[-37 -40 -40  28 -11 -21 -13 -19 -22 -26 -55   0  20  -5  -2  31  27 -52
 -48 -11 -26  -2  -6  30  22  -6  16 -26  -9  14  13 -47  11 -41 -12   1] -> 2
[ 26 -24 -41  16 -53 -19  25  -9 -10  -7  -8  34 -11  -5  13   9  14 -31
 -58 -85 -15   2 -35  63  15 -26 -32 -61 -11 -31  71 -40 -23 -11   9  -7] -> 3
[-12 -22 -17  -6 -73 -24  45  -3  -8 -17 -28 -10  15  14  31  -6  -8 -42
 -37 -60  11 -14 -44  23   1 -15 -15  -6  -8 -16  63 -10 -32   8 -47  30] -> 7
[-16  -3 -19  12 -73 -16 -18  -9  11  13  32 -19  -8 -67  29  31   5  70
   9 -52 -21  24 -11  26 -13  29  -4  -3  -7 -38 -36 -29   4 -23   1   8] -> 6
[ -2  10  13   9  11   1 -34   8  22 -24 -42   6  11 -43 -28  11  19  26
  15 -64 -52  26 -31 -18 -38 -24 -27 -33  26  -3 -25  18 -26   4  51   9] -> 3
[-12  19  30   3 -51   8  48  -6  -3  31  35  12  -6  50 -16 -25  55 -16
 -93  24 -16  38 -40  -3   4  -8  15 -15  26  48  30 -17  30  -7 -30 -12] -> 2
[-26  33 -14  33  18  14 -38 -21   8  19  -1  -7  -4 -67  -3  21 -18  26
   5 -52 -29  31 -13  19  10  16 -20 -74  46 -18  14   1   9  -6   6  25] -> 7
[  6   4 -16  -6 -56   8  21 -11  28  23  49  -2   9 -21  26 -17  53  30
 -60  -3  -5  47 -41  -2  -3  -8   3 -37   1 -52   8 -28  29  28 -39  40] -> 8
[ -4 -20  -4  -2 -25  41  26 -11 -31  13 -27 -14  -3  49  50  -2  39 -29
 -36  -9 -12  24 -39   6  11   0  -6  28  45  11  26   6  16  -6 -33 -17] -> 5
[  0  36  -1 -24  17 -19  69 -11 -36  -9 -14  20   6  71  27 -10  15 -17
 -26  51  36 -27   3  41  -1  -9 -10 -32   1  37  65  16 -22   4 -36 -42] -> 5
[  9 -22   9   5  -4   2 -18   1   7  23  52 -38  24  13  20 -42   7 -16
  26 -24 -35  31 -21   5 -28  26   4 -14  10   7  -4  -1   5   4  32   3] -> 0
[  3 -14  22  20 -12  32 -48   1  27  29  30 -34  30 -40  12 -19  39  62
 -10   6 -15  51 -39 -19  -4  20  14  28  31  -5 -65   7  20 -23  -7 -14] -> 4
[  9 -14   5   1 -46   7  35 -16 -17   3  59  13 -21  87  10 -19   3 -58
  21   0  36 -15 -24  34  22   5 -26 -25  30   4  29 -12 -18   7  12  10] -> 9
[  -5   -2  -29  -17   29   -6  -12    3    0   -1  -33    2    5  -62
  -25   22   -3   17   -1 -103  -55  -16   -8   15   13  -20  -71  -11
   14  -15  -14    7  -33   18   57  -17] -> 3
[  9  35  22 -68 -34 -10   9   9  31  17 -21  29  20  45  -3  20  22  16
 -52  16  27 -50 -41  10 -38 -21 -16   4 -21  32  20  -6  15  73 -57   0] -> 8
[  4   1 -12  29 -30  66   3 -29  29  37   0 -38  -5 -18  30  23 -38 -24
  -1   3 -85  38 -48   7   5 -32  18   2  24 -17  46  39  14 -15 -30  -8] -> 7
[  8 -20  37   2 -37   8  -3   6  13  21  70 -19  19   2 -26 -55  17  18
  -1   9 -21   4  -2 -24  21  57  20 -27  18  51  30  24  -6  26  16 -39] -> 1
[  3   1 -11   4 -14 -35  39  27   2 -20  21  38 -15  55  11 -41  29 -47
  21 -33 -15  -9  25  22  14  -3 -20 -64  29  33  71 -34 -20  26   5   3] -> 0
[  6 -13 -33  12 -14  -8  40   6 -16 -20  -6   0 -42  45  58 -16  32 -82
  14 -18 -45  17  -4  23  19 -37  16   8  13   2  48 -37  -6 -32 -16  43] -> 0
[ 18 -12  -3 -18 -69  35  -2 -17  26  -5  24  29 -17  90 -22  -3  -4 -23
 -25 -26  39  -3 -45  42  14 -25 -37  -3 -19  -9  16  20  15  38  -8  -3] -> 4
[ -3 -14  13  50 -35  12  -2  13  50  51   9 -28  -4 -37   5   2  -6   7
  24 -59 -54  41  17 -28  15  17  56  16 100   3  78  -4  22  13  29   0] -> 7
[ -5 -30 -16  33 -39   3   7  -1 -13 -64 -41   8 -25  -2  32 -12  24 -34
  27 -36 -43 -13 -25   9  35 -15  -6 -39  -2  13  11 -27 -47 -30 -17  27] -> 6
[ 26  21  27  -2  53   4 -17 -14   0  62  85  44  20  23 -37 -40 -12  45
 -13  47 -14 -18  -9   7   2  25 -21 -48  35  32   4 -12 -30   9  17 -58] -> 3
[  9   6  23  -8  46   8 -30   0   2   9  32 -10  11 -19 -30  -7 -35  12
  29  19  17  11  39 -24   3  49  -5 -32 -15  38   2   8  11  30  13  -3] -> 0
[-24   0  10  48 -26   4   9  -3 -12 -24  63  30 -29  79  -1 -77  13  -6
 -41  54  37   4 -11  32  24  10 -20 -57 -20  33   3 -50 -36 -27 -66 -30] -> 2
[  0  -1  32 -27 -45  16 -10 -13 -24  31  26  28   2   9 -11  -6  -2  34
  33  14  14 -41 -15 -20  11  57 -22   3  13  29  15  11   0 -16   7  -5] -> 9
[-20 -22   6  24  22  -5 -48 -11 -13  28  31   5  50 -20  21 -11 -11  33
  -1 -18 -26  32   9 -28  -1  47  10 -39  35  -1  -4 -14  20  38  34 -38] -> 5
[ 32  21  24  -4 -58  15  13  -8  -2  -6 -18   2 -17  42  34  31  15 -42
  -1 -31  19  -1 -82  33 -23  -1  -4   5  -2  -1  15  39  -5  19  13   7] -> 8
[ 18  10 -14  10 -35  17 -12 -27  15   9  -6  30 -17  25   2  38  -4 -20
  -5  25 -38   1 -86  22   6 -20   4 -20   5  10  44  -4   6  45 -40 -31] -> 6
[ 13  68  20   9  47  21 -52  -8  63  48  56  -9   2   2  16  -5 -18  34
  -9  19  -7  13 -23  44 -44 -30  -8  -9  42  17 -50 -10  19 -15 -24  -8] -> 4
[-31 -15 -27 -15   1 -28 -14  -8  13  -2  28  19 -25  83 -21 -48  39 -17
   0  -7  37 -48 -27  48  19 -16 -15  -3  16 -12   3 -57 -33  45   1  32] -> 8
[ 19   0 -23 -10   3 -16  -4 -11 -28   0 -19  30 -20  26  -3   6  -8 -33
  25  19  50 -33 -28  27  20  56 -17   7 -12  22  81  -8 -11  21 -42 -24] -> 0
[  5  -5  -1 -18 -47   7   1 -12   4   2 -12   1  32 -26  23 -38  53  31
  30  26 -15  -7 -33 -40  -3  63   0 -21  18   7  79 -12  24  -7 -58  22] -> 9
[-40 -16  11 -42 -14 -21  18   5 -42  26   8  17 -10  66 -25 -36  30   6
 -72   2  32 -31  19 -13  19  22  -7  96  20  42  14  -8  12  22  -4  18] -> 1
[-11 -28 -39   5  31 -15  34  19  -5  24 -17 -34   8 -27  18  -8  27  23
 -21  11   8  27  51   5   6   4   4  68  21 -15  23 -13  12  -4 -18 -18] -> 0
[-10  11   6 -23 -76  11  36   3  23  18   6 -10  21  64  14  28  12 -29
 -36 -51 -18  21 -26  33 -28 -17 -26 -32  39   7  44  13  34  52 -25  11] -> 7
[-32  27  -7  43  56  20 -43 -14  18 -14 -28  -8 -32 -47 -33 -34 -17  26
   9  14 -28   3  -4 -11  11 -15   2   0  -9  13 -14  -3 -22 -42  -1  -3] -> 2
[ -9   3  56  27 -21  26 -57  -1   4  18  21 -15  10  -6 -17  59  16   7
  -5 -35  18  44 -70  11 -27  26 -16 -27  49  14 -94  36   1  42  62 -21] -> 8
[  2 -11  10 -22  46  42 -18  -4  35  30 -10 -22  27   4 -37 -20   1  53
 -22   8  15   9  32 -21 -12 -25   7 -14  23   4 -14   9  26  37  14 -10] -> 5
[-28  19  24  -1 -43  10 -10 -20 -21   1   4  -1  41 -19  50  27   4  -8
  20 -42 -64  18   0 -10 -40  46  -9 -81  42  30   2  14  18 -45  13  19] -> 5
[-10  11  38   6 -84  16   2   3  37  15  34 -12 -49  19 -27  -2 -11  21
  35 -60  31  24 -37  -2 -36 -23 -11  34  30 -18 -14  24  -9   8  58  31] -> 9
[ -3 -45  25  11 -62 -19  58  18   9   5  66 -38  12  69   5 -63  44 -24
 -91 -13  35  45 -14  15   0  20 -13  -8  18  36  53 -53 -16  40 -55 -20] -> 3
[-36  -1   9  -5 -56 -33 -41 -30 -11  -2  23  40  10  25   9  10 -11 -54
 -11 -20 -41 -25 -36  -4  16  22  16 -24  -1  45  32 -46  10 -18 -16  47] -> 4
[ 26  11  27 -51   2  -2  40  -2 -33   1 -28  17  -9  75   2  62   7 -57
 -22  42  57 -44   1   4  39  15  12  47  -9  53  25  22  15  64  -9 -10] -> 8
[ -4   4 -26  24 -37  -5  -2  -6  -1  -1  -8  22 -42  21  32  -6  34 -51
 -20 -11 -16 -18 -25  23  42  13  16  -2  27  29  54 -85   8 -43 -73   8] -> 2
[  8 -11 -10 -12 -22  40 -67  -4  -1  -2  15   0  43 -29  21 -11  19  46
  19 -44 -57  19 -34 -16 -16  52 -49 -22  -3 -25 -40  45  35  33  15 -18] -> 1
[ 37  19 -10  12  42  32   1  -7  18  34  52  20 -16  -5 -19 -23  20  72
   2  13  -6  48  39   0  11   5 -12 -23  33 -40   2   4  19   1  33 -10] -> 3
[ 23  46  42  22  43 -39  -2  21 -13  53  73  11   6  -6  28  -8  -2   5
  -1   6  -8  33  21  13 -17  38  25 -39  45  57  14 -21  12   5  38 -33] -> 0
[ 30   3 -24  33 -20  -9  29 -16   5 -15  -6  26 -34  46  22  -3   7 -19
  30  21  32 -19   0  45  16  18  17  -7  26  -6  79 -18 -16 -11 -27   1] -> 6
[ 14  -7  14  -9  26  31 -73 -41 -14  33  11  38  10  31 -24  -6 -35   5
   5 -15  29 -25 -20   4  -7  24   6 -48  16   1  -7 -14  18   0  40  23] -> 5
[ -16  -57  -15   -6  -84  -16   40  -25   -7   23    1  -39   24   26
  -19   -4   39  -56  -39  -41   -3   16 -114   28   -4  -20   -6   22
   22  -17   55   14  -12   31   31  -12] -> 9
[ 27 -46  -2  27 -65  -6 -53  34  64  -5  -6  15  -2 -13  -2 -15  38  -7
 -18 -31  -9  -3 -77  -7  -5 -40  43 -10  30   4   9 -61 -25  38 -47 -16] -> 1
[ 18 -16  14  38 -31 -27  29 -16  11  21  28  31  -2  32   6 -22 -17 -48
 -17  17 -38  -9 -58 -12   5 -27  56   5  36  22  70 -26 -36  10   4  -3] -> 6
[-21  50  28 -34 -52 -33  17  -8   3  34  90  33  16  68  16 -29  24  -1
 -47  14   3 -23 -77  44 -21   5 -44 -26  26  48  -9 -21 -22   6 -56 -19] -> 4
[ 30  33  24 -25  -8   5  10 -14   7  34 -19  -3  13 -33 -13  29  14   6
 -31   4  -3   3 -72   8 -24 -43  13 -25   5  16  14  19  14  -1  20   3] -> 9
[-19  32  15  16  34  36 -59  -2  11  30   9  -1 -38 -18   6 -36 -12  69
  -5 -14  30 -10   5  18   0  28 -29 -20  36  32 -10 -36  -9 -12 -41 -27] -> 5
[  5   3  -5  -7 -53  24   0 -19  19  39  -3  30 -13  42 -27  36  41  17
   4  37  51  -7 -29  30 -11  17  -9  -8  63   1  54  -9  36   1 -34  -6] -> 9
[  5   4  43  27 -81 -34  13  18  -3 -27   4  53   2  35  50   3  18 -45
  53  -2 -62 -10 -17 -31 -12 -16  50 -53  25  49  55 -24 -15 -24  25  14] -> 9
[ -1 -62 -19  25  -5  22 -17  18  15 -16  -8 -24  -1  42  22 -34  11   3
 -56 -19 -21  17   1  31   4 -50 -27  17 -27  -2 -14 -45 -21  13 -34 -36] -> 3
[ 28 -33  11  -5 -29  33 -35  -8  38  28  53   3  21 -37 -27  -5  -9  59
 -11   0   3   5  22 -12 -11  23  -6 -51   1 -16 -25 -41  -4 -33 -23  17] -> 3
[ 32   8  -5 -27  41  42 -12   2  41  20  20  -1   1 -53 -38 -31  -6  29
 -60 -22 -20  15  34 -41  34 -36   2 -34  -9  -2   1  -1  42  50   3  37] -> 1
[-13 -51  -7  17 -40  43  11   1  -8  -2 -17  -3  -3  57  -2  10  19 -23
 -15  28 -38  -4 -21  11  23 -36  -2  54   0  13 -42  15 -13 -31  -7 -61] -> 2
[ 41 -76  14  16 -62   5 -16 -15 -14  -8  -6  21  34  70  -7  32  16 -63
  12  16  30   4 -63   2  10  -7  42 -27   2  -4  25  -4  12  32  44 -13] -> 9
[ 12  13  25  -3 -25 -26 -24  16 -17 -37 -56  30 -25  31  15  31  13 -18
  11 -37  39 -24  14  12  39  30  18  22 -14  61  41  -7  18   9   6  -3] -> 4
[ -7  17  19  19  42  -2  27  -6 -13  43  16 -11 -15  40  -2 -25  -7 -31
 -33  -2  26   8  -9  11  23  -6  16  27  83  22  36 -13 -11   8   0  25] -> 7
[-12 -20 -18  15 -38  53  24 -17  19  33  51 -29   1 -14 -19 -19  33  30
 -33  -8  -2  29   2  34 -15   1 -32  -8  62 -37 -31  36  -5 -59   1  10] -> 1
[ 28  12  -7 -13  31  45  50  -6 -11  42  47  19  20  -7  -3 -15 -21  36
 -46  24 -24  -2  67   2  16 -13 -28  -2  10 -13  -3  69  18  -8  37 -31] -> 1
[ 24  -8  -9 -21 -15  17  18 -13 -23 -18 -49  23 -36  13 -33  41  35  -4
 -28  17  19  20 -47 -11  33 -26  -4  29 -15 -10  15   8 -10  10 -21   8] -> 3
[ -1 -10  -4   9 -78  26 -24 -24  36  42  57 -14  -1 -21   2   9  28  29
 -15   2 -13  14 -59  34  -2  34   3 -50   7 -16  13  -8  11   7 -24 -16] -> 8
